Moves between points:
z693: ku>z365, ne>z259, gu>z406, se>z290, li>z599, di>z589
z181: ku>z153, ne>z502, gu>z514, se>z843, li>z356, di>z762
z106: ku>z205, ne>z545, gu>z796, se>z794, li>z583, di>z363
z759: ku>z950, ne>z769, gu>z57, se>z478, li>z462, di>z790
z307: ku>z369, ne>z68, gu>z317, se>z329, li>z484, di>z113
z51: ku>z599, ne>z569, gu>z836, se>z418, li>z406, di>z709
z692: ku>z114, ne>z862, gu>z665, se>z90, li>z190, di>z371
z569: ku>z633, ne>z190, gu>z354, se>z785, li>z568, di>z836
z114: ku>z170, ne>z627, gu>z231, se>z665, li>z692, di>z568
z794: ku>z796, ne>z491, gu>z899, se>z433, li>z326, di>z769
z219: ku>z356, ne>z176, gu>z786, se>z817, li>z514, di>z862
z715: ku>z622, ne>z727, gu>z187, se>z368, li>z113, di>z326
z785: ku>z354, ne>z511, gu>z114, se>z692, li>z676, di>z259
z716: ku>z498, ne>z929, gu>z551, se>z166, li>z68, di>z727
z899: ku>z401, ne>z552, gu>z622, se>z715, li>z433, di>z583
z498: ku>z222, ne>z186, gu>z355, se>z551, li>z716, di>z484
z365: ku>z161, ne>z685, gu>z51, se>z406, li>z693, di>z707
z355: ku>z68, ne>z210, gu>z163, se>z742, li>z551, di>z329
z532: ku>z511, ne>z219, gu>z862, se>z438, li>z762, di>z692
z326: ku>z794, ne>z187, gu>z433, se>z545, li>z401, di>z205
z884: ku>z173, ne>z365, gu>z707, se>z589, li>z809, di>z929
z438: ku>z862, ne>z817, gu>z181, se>z356, li>z924, di>z90
z817: ku>z786, ne>z950, gu>z502, se>z790, li>z180, di>z181
z599: ku>z693, ne>z633, gu>z290, se>z836, li>z51, di>z439
z93: ku>z809, ne>z599, gu>z439, se>z709, li>z707, di>z210
z583: ku>z106, ne>z622, gu>z794, se>z326, li>z593, di>z278
z809: ku>z884, ne>z693, gu>z589, se>z439, li>z93, di>z744
z173: ku>z481, ne>z161, gu>z93, se>z707, li>z884, di>z186
z545: ku>z433, ne>z307, gu>z113, se>z491, li>z622, di>z796
z205: ku>z769, ne>z433, gu>z593, se>z796, li>z106, di>z478
z77: ku>z101, ne>z203, gu>z462, se>z652, li>z950, di>z803
z222: ku>z985, ne>z240, gu>z68, se>z355, li>z498, di>z307
z401: ku>z326, ne>z368, gu>z545, se>z622, li>z899, di>z106
z709: ku>z439, ne>z836, gu>z365, se>z693, li>z100, di>z884
z478: ku>z57, ne>z593, gu>z203, se>z818, li>z363, di>z77
z278: ku>z363, ne>z794, gu>z769, se>z205, li>z203, di>z759
z90: ku>z665, ne>z181, gu>z762, se>z627, li>z511, di>z170
z502: ku>z803, ne>z652, gu>z931, se>z101, li>z790, di>z514
z203: ku>z278, ne>z326, gu>z205, se>z106, li>z818, di>z462
z491: ku>z113, ne>z329, gu>z552, se>z369, li>z187, di>z899
z290: ku>z406, ne>z371, gu>z695, se>z685, li>z836, di>z161
z57: ku>z652, ne>z583, gu>z278, se>z203, li>z478, di>z101
z511: ku>z90, ne>z356, gu>z627, se>z862, li>z532, di>z114
z363: ku>z478, ne>z796, gu>z818, se>z769, li>z278, di>z950
z329: ku>z317, ne>z163, gu>z498, se>z716, li>z985, di>z552
z240: ku>z742, ne>z809, gu>z744, se>z210, li>z186, di>z68
z985: ku>z329, ne>z742, gu>z716, se>z68, li>z222, di>z369
z622: ku>z545, ne>z484, gu>z491, se>z187, li>z715, di>z794
z652: ku>z462, ne>z106, gu>z363, se>z278, li>z57, di>z931
z113: ku>z715, ne>z317, gu>z368, se>z552, li>z491, di>z401
z568: ku>z569, ne>z231, gu>z785, se>z676, li>z371, di>z418
z421: ku>z210, ne>z709, gu>z884, se>z809, li>z481, di>z742
z552: ku>z368, ne>z498, gu>z484, se>z727, li>z369, di>z622
z259: ku>z685, ne>z114, gu>z568, se>z371, li>z633, di>z406
z796: ku>z593, ne>z113, gu>z401, se>z899, li>z794, di>z818
z180: ku>z817, ne>z759, gu>z790, se>z176, li>z803, di>z356
z514: ku>z219, ne>z931, gu>z817, se>z180, li>z843, di>z438
z210: ku>z744, ne>z439, gu>z173, se>z884, li>z421, di>z163
z803: ku>z180, ne>z462, gu>z176, se>z931, li>z502, di>z219
z68: ku>z716, ne>z744, gu>z166, se>z163, li>z355, di>z317
z551: ku>z355, ne>z421, gu>z742, se>z240, li>z166, di>z985
z627: ku>z762, ne>z843, gu>z924, se>z153, li>z862, di>z231
z950: ku>z77, ne>z818, gu>z652, se>z57, li>z759, di>z502
z418: ku>z836, ne>z785, gu>z259, se>z633, li>z695, di>z693
z481: ku>z421, ne>z100, gu>z809, se>z93, li>z173, di>z240
z163: ku>z166, ne>z173, gu>z186, se>z929, li>z742, di>z498
z356: ku>z181, ne>z790, gu>z843, se>z786, li>z219, di>z627
z161: ku>z100, ne>z695, gu>z599, se>z51, li>z365, di>z93
z836: ku>z290, ne>z354, gu>z685, se>z259, li>z418, di>z365
z843: ku>z514, ne>z101, gu>z180, se>z803, li>z786, di>z924
z862: ku>z627, ne>z786, gu>z153, se>z181, li>z438, di>z665
z685: ku>z695, ne>z170, gu>z569, se>z568, li>z259, di>z51
z744: ku>z929, ne>z589, gu>z481, se>z173, li>z210, di>z166
z633: ku>z259, ne>z692, gu>z371, se>z354, li>z569, di>z290
z769: ku>z818, ne>z899, gu>z583, se>z593, li>z205, di>z57
z190: ku>z692, ne>z438, gu>z90, se>z511, li>z231, di>z354
z484: ku>z307, ne>z355, gu>z329, se>z985, li>z727, di>z491
z317: ku>z727, ne>z166, gu>z222, se>z498, li>z329, di>z368
z186: ku>z240, ne>z93, gu>z210, se>z421, li>z929, di>z355
z368: ku>z187, ne>z222, gu>z307, se>z484, li>z552, di>z545
z462: ku>z759, ne>z205, gu>z478, se>z363, li>z652, di>z176
z727: ku>z484, ne>z551, gu>z985, se>z222, li>z317, di>z187
z439: ku>z589, ne>z290, gu>z161, se>z365, li>z709, di>z173
z166: ku>z551, ne>z481, gu>z240, se>z186, li>z163, di>z222
z665: ku>z231, ne>z153, gu>z532, se>z762, li>z90, di>z676
z818: ku>z203, ne>z401, gu>z106, se>z583, li>z769, di>z652
z153: ku>z924, ne>z803, gu>z219, se>z514, li>z181, di>z532
z676: ku>z785, ne>z532, gu>z692, se>z190, li>z170, di>z633
z354: ku>z371, ne>z90, gu>z170, se>z114, li>z785, di>z685
z100: ku>z709, ne>z418, gu>z693, se>z599, li>z161, di>z809
z707: ku>z93, ne>z51, gu>z709, se>z100, li>z589, di>z421
z589: ku>z707, ne>z406, gu>z100, se>z161, li>z439, di>z481
z790: ku>z502, ne>z57, gu>z101, se>z77, li>z176, di>z843
z593: ku>z583, ne>z715, gu>z326, se>z401, li>z796, di>z203
z170: ku>z676, ne>z762, gu>z190, se>z231, li>z114, di>z569
z433: ku>z899, ne>z369, gu>z715, se>z113, li>z545, di>z593
z369: ku>z552, ne>z716, gu>z727, se>z317, li>z307, di>z715
z187: ku>z491, ne>z985, gu>z369, se>z307, li>z368, di>z433
z929: ku>z186, ne>z707, gu>z421, se>z481, li>z744, di>z551
z786: ku>z843, ne>z77, gu>z803, se>z502, li>z817, di>z153
z742: ku>z163, ne>z884, gu>z929, se>z744, li>z240, di>z716
z371: ku>z568, ne>z665, gu>z676, se>z170, li>z354, di>z695
z762: ku>z532, ne>z514, gu>z438, se>z924, li>z627, di>z190
z101: ku>z931, ne>z278, gu>z759, se>z462, li>z77, di>z180
z176: ku>z790, ne>z478, gu>z77, se>z950, li>z931, di>z786
z406: ku>z51, ne>z568, gu>z418, se>z695, li>z290, di>z100
z924: ku>z438, ne>z180, gu>z356, se>z219, li>z153, di>z511
z695: ku>z418, ne>z676, gu>z633, se>z569, li>z685, di>z599
z931: ku>z176, ne>z363, gu>z950, se>z759, li>z101, di>z817
z231: ku>z190, ne>z924, gu>z511, se>z532, li>z665, di>z785

In the rows, zero is written as 496.

The rows follow the links: the fewer symbols apart two points are, the more alike their rows tend to be.

Each row is also shifted at random along 4 hidden directions that mean nothing.

Some points, each with a row of numbers:
z622	[ 445  483  565  618  531  609  502  592  572  509  291  435  290  602  466  482  531  518  539  401  451  445  529  494  535]
z924	[ 582  403  474  391  483  414  464  499  577  500  646  609  459  432  602  304  470  532  519  643  604  598  503  381  426]
z329	[ 375  441  519  651  468  551  515  540  596  534  250  453  309  435  535  482  489  483  481  464  567  338  465  538  560]
z715	[ 580  605  507  575  494  588  505  607  436  521  419  420  524  534  449  522  572  490  569  453  391  461  528  496  477]
z106	[ 228  518  770  413  600  503  359  385  675  558  627  733  531  594  490  409  553  490  400  487  599  603  425  431  456]
z786	[ 348  538  533  427  546  477  448  514  556  528  635  597  567  690  530  469  428  452  432  513  559  582  434  602  433]
z187	[ 440  612  591  576  514  667  497  576  540  521  405  475  518  785  464  517  546  466  498  354  389  419  470  636  490]
z759	[ 483  520  446  563  538  501  551  587  394  514  502  494  460  495  421  564  502  513  470  469  465  587  551  561  502]
z502	[ 463  511  448  500  550  448  488  579  467  497  590  476  495  609  481  491  464  485  451  512  547  593  493  530  469]
z114	[ 291  429  542  436  397  419  452  462  524  501  420  603  518  421  527  541  412  470  546  566  444  445  475  523  522]
z401	[ 329  502  642  521  540  525  410  497  568  543  423  566  410  422  484  467  531  495  516  497  513  509  499  401  487]
z899	[ 420  634  589  504  503  534  423  530  423  553  502  526  615  400  456  548  552  460  548  511  418  506  505  461  440]
z356	[ 531  447  420  480  499  444  535  568  550  516  487  525  412  530  544  445  422  508  509  562  554  553  499  527  473]
z278	[ 365  450  620  511  589  502  489  471  615  544  498  638  381  535  459  452  540  540  423  466  575  604  492  472  517]
z491	[ 624  558  562  477  508  546  426  512  529  521  616  509  584  498  523  339  634  518  532  528  516  519  496  361  433]
z219	[ 520  466  423  454  500  416  506  546  535  534  544  552  467  441  553  430  436  506  509  602  579  567  492  496  457]
z843	[ 512  484  435  501  547  472  541  597  550  499  500  465  429  728  503  484  427  489  466  490  545  555  475  582  488]
z599	[ 535  471  459  382  495  463  435  359  462  440  617  451  578  400  493  488  525  529  523  487  468  521  505  419  494]
z929	[ 717  485  426  579  509  587  604  506  444  419  459  355  411  614  499  503  486  484  430  397  506  416  514  527  515]
z290	[ 520  467  460  389  468  474  453  374  466  455  593  492  593  402  488  490  533  545  543  486  430  521  512  459  504]
z57	[ 524  507  446  559  526  462  559  558  401  550  473  530  457  304  422  549  531  537  499  533  493  595  564  486  511]
z51	[ 455  498  406  438  442  471  478  395  387  484  467  454  565  233  474  604  475  517  573  490  386  469  533  513  524]
z259	[ 352  432  463  468  415  468  518  419  511  515  342  553  490  344  476  600  460  532  572  478  381  442  505  595  578]
z231	[ 169  472  671  423  460  563  425  479  604  453  489  638  506  909  526  524  374  421  462  408  396  452  425  677  491]
z153	[ 618  422  378  507  481  446  571  606  525  497  437  473  358  519  537  442  423  526  543  561  525  537  532  503  494]
z368	[ 418  512  538  572  465  554  470  517  550  584  356  545  431  280  532  449  543  511  557  522  499  422  501  490  494]
z769	[ 429  621  607  437  536  453  440  453  460  586  626  654  690  361  442  534  565  485  472  562  508  606  480  446  438]
z709	[ 408  410  529  407  546  472  428  309  597  456  530  498  421  407  533  457  466  518  451  468  591  491  460  417  515]
z170	[ 324  434  573  446  440  474  476  483  579  461  431  554  503  733  498  538  428  470  507  465  425  445  449  580  543]
z68	[ 553  550  445  601  434  525  516  537  377  490  450  397  542  371  522  535  500  437  480  513  507  363  491  506  487]
z438	[ 319  529  449  520  422  531  554  585  457  545  328  584  457  489  514  627  326  445  552  498  371  454  508  734  487]
z418	[ 396  380  516  398  474  477  442  340  589  465  518  571  470  425  520  437  518  564  524  473  476  511  495  473  536]
z355	[ 624  487  469  577  471  528  506  521  443  446  523  384  483  485  539  436  526  464  450  499  563  400  492  434  489]
z433	[ 317  455  640  583  554  593  447  536  631  517  322  513  271  583  484  458  521  511  510  414  495  470  504  470  526]
z406	[ 423  549  489  389  473  527  446  374  432  458  584  500  667  515  466  580  495  496  519  419  361  492  488  578  494]
z685	[ 616  444  338  530  428  475  612  521  433  461  308  359  459  472  419  626  498  556  600  443  333  442  554  565  606]
z693	[ 599  489  344  501  479  484  546  466  385  436  400  306  479  397  432  633  475  521  566  435  391  455  547  504  554]

Complete each set of four: the symbols that take the first to the second take the third to the fourth, perhaps in another order.
Answer with the point's name.
A [ 760  375  303  540  436  411  612  652  450  465  379  391  303  380  526  446  437  547  608  608  495  519  588  413  516]
B [ 327  388  552  393  499  516  423  325  606  455  527  564  450  503  518  450  498  545  498  421  474  503  483  507  537]
C [ 377  366  514  425  425  411  476  397  604  504  421  595  467  378  520  479  485  547  549  542  487  476  481  476  566]
D z481

A [ 525  371  446  466  420  387  530  482  545  472  392  480  455  447  490  504  491  541  569  552  469  464  506  443  576]
B [ 350  405  580  385  424  414  417  430  579  474  538  620  534  520  547  444  456  489  523  571  496  494  456  449  497]
C [ 560  458  451  456  525  461  509  357  525  479  483  452  454  319  524  509  465  507  461  495  579  469  477  432  512]
D z709

A [ 540  475  551  543  507  546  451  527  580  533  448  501  403  409  529  358  596  540  547  516  539  482  514  379  482]
B [ 484  535  465  592  426  520  495  514  391  508  435  440  532  294  535  533  488  435  483  528  515  358  491  513  486]
C [ 613  461  380  519  501  463  573  413  468  489  376  398  405  232  497  570  446  512  493  496  544  433  510  463  537]
D z836

A [ 550  459  544  403  466  490  465  539  528  408  625  515  537  848  532  410  460  471  503  501  449  528  480  482  459]
B [ 334  441  579  410  452  509  442  484  570  484  545  656  473  613  576  424  399  470  502  532  477  518  476  559  446]
C [ 657  484  513  522  492  502  461  516  580  532  538  481  499  404  552  312  624  538  521  562  596  477  487  340  468]
D z727

A [ 491  488  455  485  403  443  541  554  451  463  390  449  558  627  457  614  438  470  560  500  363  434  494  571  548]
B [ 389  448  541  435  433  452  488  466  559  472  454  544  550  649  490  539  461  489  520  488  424  457  457  556  546]
C [ 376  579  541  470  550  513  461  515  414  519  674  601  613  574  457  522  506  475  428  476  477  621  500  578  439]
D z101

A [ 474  636  419  513  467  543  576  417  350  528  385  462  628  315  459  735  398  427  481  439  400  386  480  678  496]
B [ 676  468  413  587  516  582  627  491  475  433  382  358  356  590  490  540  458  493  438  385  503  408  515  553  542]
C [ 514  436  541  576  505  589  500  483  531  429  493  439  369  631  551  411  495  467  398  417  574  397  472  488  503]
D z716

A [ 511  312  477  481  434  387  513  508  594  445  377  471  339  514  515  447  464  539  556  556  518  469  506  394  576]
B [ 579  408  484  426  485  468  494  539  570  460  585  554  422  634  573  348  452  513  513  560  535  563  509  447  451]
C [ 553  504  473  368  470  489  461  388  460  444  640  491  665  531  478  494  548  532  532  462  398  529  500  490  495]
D z676

A [ 204  572  630  561  490  598  426  511  511  582  323  595  451  374  480  574  482  463  540  451  407  434  500  575  489]
B [ 362  496  580  571  504  534  446  535  525  555  336  519  361  315  485  499  520  506  558  502  477  471  529  429  505]
C [ 554  568  593  460  497  521  398  457  568  514  690  537  680  578  566  333  611  469  443  535  604  463  412  414  426]
D z727

A [ 577  555  536  432  522  562  495  359  493  462  654  533  618  559  534  470  493  457  396  440  536  475  448  524  442]
B [ 619  397  394  492  508  508  545  469  497  403  423  325  380  593  448  520  514  568  543  394  422  481  542  472  581]
C [ 516  541  407  530  551  478  544  632  455  490  514  408  494  747  457  557  439  470  461  469  499  554  492  608  487]
D z203

A [ 419  557  568  584  486  631  493  513  471  451  484  444  524  752  513  525  474  405  398  369  482  361  442  631  494]
B [ 454  463  481  559  479  567  550  410  488  490  375  515  376  325  535  540  429  478  439  444  522  390  499  570  517]
C [ 373  544  494  404  376  452  449  506  384  522  548  635  653  344  546  552  396  433  574  616  388  489  504  558  427]
D z181

A [ 749  432  396  500  586  448  562  637  578  437  590  359  393  885  498  373  494  531  457  489  603  602  494  453  492]
B [ 275  500  576  490  593  537  454  542  581  484  584  547  444  888  493  480  429  459  380  401  547  579  443  642  479]
C [ 849  466  287  539  532  452  618  512  411  403  401  179  409  498  429  583  495  534  528  443  489  461  543  406  565]
D z693

A [ 267  579  586  543  454  642  476  418  437  500  468  582  553  495  536  589  412  391  403  397  449  358  453  700  468]
B [ 511  581  497  416  527  514  486  350  470  479  585  484  640  494  498  569  461  456  434  443  503  468  444  543  468]
C [ 714  441  415  568  483  530  569  479  440  437  481  388  389  388  529  446  503  503  455  484  560  426  530  430  505]
D z589

A [ 528  595  378  532  506  454  532  612  294  516  576  442  603  431  430  604  482  474  498  533  447  585  543  562  463]
B [ 527  474  447  515  538  439  499  543  420  511  609  525  466  366  470  454  538  538  471  554  552  634  554  428  472]
C [ 549  567  514  568  474  547  489  538  476  488  514  418  583  607  521  474  541  440  453  470  527  385  448  518  480]
D z68

A [ 313  414  544  415  395  393  440  434  541  504  454  615  529  368  533  512  434  484  547  593  472  463  473  478  523]
B [ 640  495  296  526  449  400  595  630  409  545  408  446  463  299  512  549  416  504  580  622  490  528  547  523  484]
C [ 493  378  453  509  443  481  539  588  531  450  379  489  312  588  535  468  398  501  553  517  456  480  535  514  520]
D z502

A [ 441  377  585  397  471  476  428  490  606  428  600  588  433  715  571  349  449  491  497  534  520  531  479  434  472]
B [ 633  413  407  537  580  430  525  609  493  450  586  388  353  624  476  399  521  544  455  513  606  625  537  401  502]
C [ 437  384  471  496  414  413  527  509  545  473  332  490  416  501  492  547  443  514  562  526  444  439  496  503  579]
D z843

A [ 343  561  620  494  472  558  399  443  587  588  510  636  582  374  562  399  555  481  497  525  541  439  437  507  447]
B [ 287  471  608  566  478  554  433  459  618  536  415  554  428  477  569  430  499  452  436  476  596  370  424  530  506]
C [ 582  497  427  411  372  366  477  523  372  477  568  506  661  327  516  516  470  472  599  660  423  501  522  407  464]
D z762

